Here is a tiny trained network, its code and every weight. The questions are about switching its units off for an input and a target symbol, where a switched-off unit gives its printed mean instead of its output.

import numpy as np


def w(rows, s, z=0):
    codes = np.array(rows[::2]) - 128.0
    scale = np.full(codes.shape[1], s)
    scale[-1] = z or s
    return codes * scale


def f(y):
    return np.maximum(y, 0)


def softmax(a):
    e = np.exp(a - a.max(-1, keepdims=True))
    return e / e.sum(-1, keepdims=True)


def log_softmax(a):
    a = a - a.max(-1, keepdims=True)
    return a - np.log(np.exp(a).sum(-1, keepdims=True))


def net(x, mask):
    ids = ['βδθλμστψ'.index(c) for c in x.split()]
    T = len(ids)
    res = E[ids] + P[:T]
    q, k, v = (res @ M[0].T for M in (Q, K, V))
    z = softmax(np.where(np.tri(T) > 0, q @ k.T / 2**0.5, -1e9)) @ v
    res = res + np.where(mask[0], z, O[0][:, -1]) @ O[0][:, :-1]
    y = f(res @ A[0][:, :-1].T + A[0][:, -1])
    res = res + np.where(mask[1:17], y, B[0][:, -1]) @ B[0][:, :-1]
    return log_softmax(res[-1] @ U[:, :-1].T + U[:, -1])


Q, K, V, O, A, B = {}, {}, {}, {}, {}, {}
E = w([
[152,83,185,131,155,137],'β',
[145,99,174,70,104,138],'δ',
[129,152,135,35,108,98],'θ',
[106,133,125,3,77,126],'λ',
[46,112,100,110,132,168],'μ',
[127,52,141,128,159,2],'σ',
[174,49,71,40,118,187],'τ',
[91,178,116,102,176,76],'ψ',
],0.018)
P = w([
[96,196,253,114,132,192],'0',
[129,215,215,64,116,221],'1',
[132,206,196,97,132,214],'2',
[143,194,178,87,135,177],'3',
[142,175,166,95,150,140],'4',
[128,167,146,121,163,111],'5',
[127,158,125,132,165,83],'6',
[121,162,114,121,170,72],'7',
[150,161,94,115,183,60],'8',
],0.0065)
Q[0] = w([
[199,152,75,232,6,148],'h1',
[187,202,146,158,109,67],'h1',
],0.017)
K[0] = w([
[163,151,251,133,117,132],'h1',
[98,101,163,135,97,164],'h1',
],0.025)
V[0] = w([
[188,10,166,121,60,126],'h1',
[225,236,204,157,86,59],'h1',
],0.011)
O[0] = w([
[252,96,93,184,84,54,127],'h1',
[164,101,135,84,200,41,1],'h1',
],0.011,0.0087)
A[0] = w([
[115,185,141,180,67,83,70],'n1',
[80,128,175,96,193,123,15],'n2',
[138,97,189,216,254,83,98],'n3',
[119,157,74,59,100,48,68],'n4',
[88,137,119,208,150,173,234],'n5',
[117,169,82,163,198,98,102],'n6',
[135,254,128,238,162,111,47],'n7',
[104,133,75,105,125,162,190],'n8',
[45,63,101,167,111,65,207],'n9',
[14,90,172,150,110,135,128],'n10',
[135,185,131,122,150,168,85],'n11',
[197,131,133,145,102,103,139],'n12',
[190,125,202,67,167,89,149],'n13',
[164,100,88,167,91,96,3],'n14',
[169,93,48,61,201,104,59],'n15',
[161,86,152,73,200,35,59],'n16',
],0.0095,0.0036)
B[0] = w([
[172,104,94,104,143,182,172],'n1',
[184,129,50,127,96,249,210],'n2',
[2,134,65,217,94,183,162],'n3',
[47,145,110,165,130,169,166],'n4',
[145,142,138,48,58,88,208],'n5',
[118,76,152,114,69,145,142],'n6',
[120,93,144,160,177,240,150],'n7',
[166,102,183,189,110,131,218],'n8',
[142,151,129,190,117,193,162],'n9',
[140,118,170,175,207,29,255],'n10',
[144,91,159,146,130,171,184],'n11',
[112,84,97,157,188,160,200],'n12',
[48,107,95,54,105,105,202],'n13',
[99,190,118,31,91,60,182],'n14',
[146,174,76,149,80,169,155],'n15',
[254,142,186,117,221,33,188],'n16',
],0.015,0.0093)
U = w([
[103,55,127,137,169,114,3],'β',
[169,76,140,94,188,99,28],'δ',
[178,253,144,81,180,115,96],'θ',
[70,147,142,89,131,119,112],'λ',
[158,186,191,142,156,110,180],'μ',
[155,203,125,144,180,87,227],'σ',
[202,139,106,138,111,122,183],'τ',
[171,185,150,138,205,171,168],'ψ',
],0.0071,0.0037)

Each question gives the input, a string of symbols that net reads in full, and the target symbol t.
The units are the heads (2 rows each of Q, K, V and O) and the neurons (one row each of A and B). Each row of codes is followed by its name. A weight is (code - 128) times the scale printed after its matrix; where a second scale follows, it is the last column's (O, A, B and U).
mask holds one flag per unit, heads first, then neurons. A switched-off unit (its flag False) gives its mean, the last column of its rows in O or B, instead of its output. The means were averaged over made-up inputs and are rounded, as every weight is.
A unit's drop is (log p(t) with every unit on - log p(t) with that unit switched off) / (log p(t) with every unit on - log p(t) with every unit switched off).
The circuit of an input: a set's keep is (log p(t) with only the set's units on - log p(t) with every unit switched off) / (log p(t) with every unit on - log p(t) with every unit switched off). Starting from the 12 units with the biggest drops (on a tie, the unit counted first), units are removed one at a time, each time the one whose removal leaves the highest keep (on an exact tie, the one counted first), for as long as the keep stays at least 0.8.
units of the circuit, in order: the units of the circuit, biggest drop first
most important unit: the unit with the biggest drop
top k neurons: the k neurons with the biggest drops, biggest first
drop when u is switched off: that unit's drop, to one decimal
input λ δ δ δ σ, target σ: units of the circuit, in order => [n16, h1, n3, n15]
input δ δ σ θ β, target β: units of the circuit, in order => [n3, h1]
input τ λ θ λ σ, target τ: top 3 neurons => [n10, n1, n9]
input θ σ μ τ σ δ ψ τ, target ψ: units of the circuit, in order => [h1, n5, n13]
input τ ψ σ τ μ, target τ: units of the circuit, in order => [h1, n5]
input λ θ β, target λ: top 4 neurons => [n13, n3, n10, n8]
input ψ σ σ δ δ δ δ, target δ: units of the circuit, in order => [h1]
input β δ β θ, target θ: units of the circuit, in order => [h1, n16, n15]
input δ λ σ β, target β: units of the circuit, in order => [h1, n3, n13]
input ψ θ δ μ τ λ β, target τ: top 3 neurons => [n10, n5, n13]
input σ λ ψ δ τ β β β ψ, target τ: top 2 neurons => [n10, n1]
input θ ψ λ, target ψ: units of the circuit, in order => [n2, h1]
input θ ψ θ ψ δ ψ δ δ, target ψ: top 3 neurons => [n2, n5, n14]
input θ ψ ψ μ, target ψ: units of the circuit, in order => [h1, n2]
input β β σ λ δ θ ψ σ, target ψ: top 2 neurons => [n16, n2]
input σ ψ ψ σ, target ψ: units of the circuit, in order => [n2, h1]
input μ δ δ δ δ ψ β ψ δ, target ψ: units of the circuit, in order => [n2, h1]
input σ σ λ λ θ, target λ: most important unit => n13
input δ β λ, target λ: top 2 neurons => [n16, n10]
input θ δ μ λ, target μ: top 2 neurons => [n10, n8]
input δ δ δ τ ψ σ θ θ μ, target μ: top 3 neurons => [n10, n8, n5]
input β β ψ σ σ ψ β θ, target ψ: top 4 neurons => [n2, n5, n14, n4]
input μ μ μ θ, target μ: drop when n2 is switched off => 0.1
input λ λ δ σ δ, target δ: drop when h1 is switched off => 1.1
input μ ψ μ μ ψ μ τ τ θ, target τ: drop when n10 is switched off => 0.4
input λ τ σ, target τ: drop when h1 is switched off => 1.3
